Below is a small trained network, with its code and all its weights. Each question gives an input and a class and asks what happens when units are switched off, that is, made to give their printed mean instead of their output.

import numpy as np


def w(rows, s, z=0):
    codes = np.array(rows[::2]) - 128.0
    scale = np.full(codes.shape[1], s)
    scale[-1] = z or s
    return codes * scale


def f(y):
    return np.maximum(y, 0)


def log_softmax(a):
    a = a - a.max(-1, keepdims=True)
    return a - np.log(np.exp(a).sum(-1, keepdims=True))


def net(x, mask):
    res = np.array(x, float).reshape(1, 7) / 4 @ E
    y = f(res @ A[0][:, :-1].T + A[0][:, -1])
    res = res + np.where(mask, y, B[0][:, -1]) @ B[0][:, :-1]
    return log_softmax(res[-1] @ U[:, :-1].T + U[:, -1])


A, B = {}, {}
E = w([
[225,44,73,62],'x0',
[6,41,81,63],'x1',
[127,128,124,133],'x2',
[120,213,23,53],'x3',
[132,129,140,116],'x4',
[130,129,135,122],'x5',
[133,131,143,113],'x6',
],0.012)
A[0] = w([
[62,110,207,180,149],'neuron 0',
[93,72,112,70,112],'neuron 1',
[40,15,107,75,203],'neuron 2',
[145,210,159,170,211],'neuron 3',
[34,90,134,214,141],'neuron 4',
[138,108,194,209,220],'neuron 5',
[15,158,144,112,163],'neuron 6',
[158,217,134,194,221],'neuron 7',
[182,145,74,65,130],'neuron 8',
[210,187,92,121,162],'neuron 9',
[230,113,140,127,175],'neuron 10',
[199,27,115,142,142],'neuron 11',
[167,126,159,109,176],'neuron 12',
[114,82,252,160,254],'neuron 13',
[165,63,154,129,131],'neuron 14',
[238,124,121,123,120],'neuron 15',
[92,218,108,93,134],'neuron 16',
[100,65,106,93,127],'neuron 17',
[83,53,123,59,118],'neuron 18',
[193,66,138,166,174],'neuron 19',
[88,117,107,214,125],'neuron 20',
[255,113,88,146,125],'neuron 21',
[38,141,112,107,177],'neuron 22',
[158,35,117,143,135],'neuron 23',
[173,56,43,70,81],'neuron 24',
[154,166,156,210,230],'neuron 25',
[170,141,43,97,91],'neuron 26',
[90,69,52,118,130],'neuron 27',
],0.014,0.0056)
B[0] = w([
[241,42,127,109,207],'neuron 0',
[142,115,177,69,191],'neuron 1',
[118,83,195,68,251],'neuron 2',
[139,241,194,163,214],'neuron 3',
[149,63,135,119,206],'neuron 4',
[175,110,161,189,221],'neuron 5',
[105,80,60,85,213],'neuron 6',
[124,233,181,146,226],'neuron 7',
[216,175,82,128,199],'neuron 8',
[143,191,12,141,209],'neuron 9',
[87,110,95,204,207],'neuron 10',
[49,133,166,164,208],'neuron 11',
[112,118,108,185,164],'neuron 12',
[188,75,147,185,236],'neuron 13',
[25,155,140,218,177],'neuron 14',
[125,85,32,166,204],'neuron 15',
[2,180,65,24,202],'neuron 16',
[143,108,200,64,186],'neuron 17',
[104,115,186,70,204],'neuron 18',
[22,99,118,235,197],'neuron 19',
[146,128,129,116,168],'neuron 20',
[128,104,33,175,218],'neuron 21',
[114,75,72,47,204],'neuron 22',
[56,171,231,169,188],'neuron 23',
[201,187,161,90,214],'neuron 24',
[134,145,183,183,217],'neuron 25',
[229,139,98,82,192],'neuron 26',
[118,120,164,48,199],'neuron 27',
],0.0079,0.019)
U = w([
[189,150,172,187,254],'0',
[166,26,118,130,190],'1',
[89,250,125,120,108],'2',
[48,113,62,86,142],'3',
[79,93,87,207,101],'4',
[54,114,194,140,84],'5',
[173,156,50,149,85],'6',
[202,132,134,82,54],'7',
],0.014,0.0028)

Each question gives the input, the list of numbers given to net, and the class t.
The units are the neurons (one row each of A and B). Each row of codes is followed by its name. A weight is (code - 128) times the scale printed after its matrix; where a second scale follows, it is the last column's (A, B and U).
mask holds one flag per neuron, in row order. A switched-off neuron (its flag False) gives its mean, the last column of its row in B, instead of its output. The means were averaged over made-up inputs and are rounded, as every weight is.
A unit's drop is (log p(t) with every unit on - log p(t) with that unit switched off) / (log p(t) with every unit on - log p(t) with every unit switched off).
The circuit of an input: a set's keep is (log p(t) with only the set's units on - log p(t) with every unit switched off) / (log p(t) with every unit on - log p(t) with every unit switched off). Starting from the 12 units with the biggest drops (on a tie, the unit counted first), units are removed one at a time, each time the one whose removal leaves the highest keep (on an exact tie, the one counted first), for as long as the keep stays at least 0.8.
units of the circuit, in order: the units of the circuit, biggest drop first
k most important neurons: the k neurons with the biggest drops, biggest first
drop of u: that unit's drop, to one decimal
input [5,8,7,1,6,6,-5], class 7: units of the circuit, in order : [neuron 24]
input [-8,1,-7,5,8,3,-7], class 3: 2 most important neurons : [neuron 6; neuron 22]
input [-8,3,-1,0,5,-8,-4], class 1: 2 most important neurons : [neuron 0; neuron 4]
input [0,-8,5,2,-8,-5,8], class 2: 2 most important neurons : [neuron 7; neuron 3]
input [1,8,-7,8,1,8,7], class 7: 3 most important neurons : [neuron 24; neuron 26; neuron 8]
input [-3,1,-3,-8,-8,3,-2], class 1: 2 most important neurons : [neuron 0; neuron 4]
input [8,8,-2,0,-8,-5,8], class 5: 2 most important neurons : [neuron 23; neuron 11]
input [4,1,-5,-8,5,-8,1], class 5: 2 most important neurons : [neuron 23; neuron 9]
input [1,2,2,6,-2,0,1], class 7: 2 most important neurons : [neuron 26; neuron 19]
input [4,-6,3,1,6,-7,-3], class 6: 2 most important neurons : [neuron 9; neuron 8]
input [2,0,-2,1,2,8,-6], class 6: drop of neuron 16 : 0.4
input [7,-1,-7,-6,3,-3,5], class 4: drop of neuron 18 : 0.0
input [-5,1,8,0,-5,7,5], class 1: drop of neuron 4 : 0.1
input [2,7,-8,-5,-2,6,-8], class 5: units of the circuit, in order : [neuron 23]
input [-1,3,-4,1,-2,4,-1], class 3: drop of neuron 0 : 0.2
